Below are the code and all the weights of a small trained network. Each question names an input and a target symbol and asks about switching units off, where a switched-off unit gives its printed mean instead of its output.

import numpy as np


def w(rows, s, z=0):
    codes = np.array(rows[::2]) - 128.0
    scale = np.full(codes.shape[1], s)
    scale[-1] = z or s
    return codes * scale


def f(y):
    return y / 2 * (1 + np.tanh(0.7978845608 * (y + 0.044715 * y**3)))


def softmax(a):
    e = np.exp(a - a.max(-1, keepdims=True))
    return e / e.sum(-1, keepdims=True)


def log_softmax(a):
    a = a - a.max(-1, keepdims=True)
    return a - np.log(np.exp(a).sum(-1, keepdims=True))


def net(x, mask):
    ids = ['ΔΛΞΣΦαγεηθμπτψω'.index(c) for c in x.split()]
    T = len(ids)
    res = E[ids] + P[:T]
    r = res
    for j in range(2):
        rows = slice(4 * j, 4 * j + 4)
        q, k, v = (r @ M[0][rows].T for M in (Q, K, V))
        z = softmax(np.where(np.tri(T) > 0, q @ k.T / 4**0.5, -1e9)) @ v
        o = O[0][rows]
        res = res + np.where(mask[j], z, o[:, -1]) @ o[:, :-1]
    y = f(res @ A[0][:, :-1].T + A[0][:, -1])
    res = res + np.where(mask[2:6], y, B[0][:, -1]) @ B[0][:, :-1]
    return log_softmax(res[-1] @ U[:, :-1].T + U[:, -1])


Q, K, V, O, A, B = {}, {}, {}, {}, {}, {}
E = w([
[157,120,170],'Δ',
[202,211,130],'Λ',
[157,196,126],'Ξ',
[201,158,122],'Σ',
[80,119,122],'Φ',
[38,180,130],'α',
[163,86,145],'γ',
[139,199,117],'ε',
[6,164,99],'η',
[64,209,197],'θ',
[58,108,168],'μ',
[153,156,124],'π',
[30,245,87],'τ',
[119,87,40],'ψ',
[92,22,108],'ω',
],0.014)
P = w([
[177,65,161],'0',
[129,122,103],'1',
[112,117,88],'2',
[82,111,96],'3',
[69,74,106],'4',
[72,49,113],'5',
[65,20,116],'6',
[74,13,139],'7',
[95,2,145],'8',
[111,18,148],'9',
[106,33,146],'10',
],0.0045)
Q[0] = w([
[200,247,113],'head 1',
[232,51,99],'head 1',
[95,119,189],'head 1',
[116,124,54],'head 1',
[152,44,140],'head 2',
[171,224,183],'head 2',
[47,99,116],'head 2',
[142,203,117],'head 2',
],0.012)
K[0] = w([
[198,219,126],'head 1',
[207,41,65],'head 1',
[89,162,192],'head 1',
[130,123,57],'head 1',
[220,151,250],'head 2',
[73,100,109],'head 2',
[123,141,64],'head 2',
[108,142,136],'head 2',
],0.014)
V[0] = w([
[192,190,161],'head 1',
[138,94,135],'head 1',
[254,106,133],'head 1',
[149,173,48],'head 1',
[137,133,102],'head 2',
[138,102,82],'head 2',
[118,101,94],'head 2',
[39,164,99],'head 2',
],0.016)
O[0] = w([
[126,51,189,55],'head 1',
[87,142,85,159],'head 1',
[57,87,101,82],'head 1',
[180,74,84,23],'head 1',
[149,136,63,90],'head 2',
[143,107,55,3],'head 2',
[115,169,39,2],'head 2',
[255,106,163,1],'head 2',
],0.013,0.00068)
A[0] = w([
[99,67,190,3],'neuron 1',
[40,234,161,116],'neuron 2',
[134,1,74,234],'neuron 3',
[220,154,150,25],'neuron 4',
],0.0092,0.0057)
B[0] = w([
[163,137,206,160],'neuron 1',
[209,25,109,252],'neuron 2',
[100,255,108,255],'neuron 3',
[62,169,99,219],'neuron 4',
],0.0095,0.0073)
U = w([
[130,53,199,173],'Δ',
[181,174,151,129],'Λ',
[230,101,144,178],'Ξ',
[54,199,142,64],'Σ',
[103,174,140,133],'Φ',
[121,182,150,95],'α',
[62,126,97,255],'γ',
[186,167,125,42],'ε',
[130,183,38,220],'η',
[53,216,227,91],'θ',
[108,175,179,109],'μ',
[173,156,248,116],'π',
[225,182,92,111],'τ',
[199,99,1,150],'ψ',
[171,120,83,87],'ω',
],0.0076,0.0058)

Each question gives the input, a string of symbols that net reads in full, and the target symbol t.
The units are the heads (4 rows each of Q, K, V and O) and the neurons (one row each of A and B). Each row of codes is followed by its name. A weight is (code - 128) times the scale printed after its matrix; where a second scale follows, it is the last column's (O, A, B and U).
mask holds one flag per unit, heads first, then neurons. A switched-off unit (its flag False) gives its mean, the last column of its rows in O or B, instead of its output. The means were averaged over made-up inputs and are rounded, as every weight is.
A unit's drop is (log p(t) with every unit on - log p(t) with that unit switched off) / (log p(t) with every unit on - log p(t) with every unit switched off).
The circuit of an input: a set's keep is (log p(t) with only the set's units on - log p(t) with every unit switched off) / (log p(t) with every unit on - log p(t) with every unit switched off). Starting from all 6 units, units are removed one at a time, each time the one whose removal leaves the highest keep (on an exact tie, the one counted first), for as long as the keep stays at least 0.8.
units of the circuit, in order: the units of the circuit, biggest drop first
k most important neurons: the k neurons with the biggest drops, biggest first
drop when u is switched off: that unit's drop, to one decimal
input ψ Δ Δ γ Δ ψ θ Δ Δ ω, target ψ: most important neuron => [neuron 2]
input γ ψ Λ, target η: units of the circuit, in order => [head 2; neuron 3; head 1]
input ψ ψ Δ, target η: units of the circuit, in order => [head 2; head 1]
input Λ Δ θ θ Λ Λ, target π: units of the circuit, in order => [head 2; head 1; neuron 1]
input θ Δ Ξ, target π: units of the circuit, in order => [head 2; head 1]
input Δ Λ Λ Δ, target θ: units of the circuit, in order => [head 1; neuron 3; neuron 2]
input γ ψ Δ ε ω Λ ω ω Δ, target ψ: units of the circuit, in order => [head 1; neuron 2; head 2; neuron 3]
input γ Δ Λ γ γ γ Δ, target γ: units of the circuit, in order => [head 2; head 1]
input Λ ψ Ξ, target η: 2 most important neurons => [neuron 3; neuron 2]
input ψ γ η τ τ Λ Φ Δ ψ, target η: units of the circuit, in order => [head 1; neuron 2]
input Λ Λ Λ Δ, target θ: units of the circuit, in order => [head 1; neuron 3; neuron 2; neuron 1]
input Δ Δ Δ, target Δ: 3 most important neurons => [neuron 2; neuron 3; neuron 4]
input ε Λ θ Δ, target π: 3 most important neurons => [neuron 1; neuron 4; neuron 2]
input η η Φ, target τ: units of the circuit, in order => [head 1]
input Δ γ Φ Δ η Δ Λ Δ Δ Δ, target Δ: 3 most important neurons => [neuron 3; neuron 2; neuron 4]
input γ Λ Λ Δ Δ Λ, target θ: units of the circuit, in order => [head 1; neuron 3; neuron 2; head 2]
input ψ ω Σ Λ Σ ψ τ, target τ: drop when head 2 is switched off => 0.2
input ε γ Λ Λ γ γ ε η, target τ: drop when head 1 is switched off => 0.8
input Δ τ Δ Δ Σ Λ τ Ξ η α, target τ: drop when neuron 1 is switched off => 0.0
input Ξ Λ ψ Δ ε Λ μ, target Ξ: most important neuron => [neuron 2]
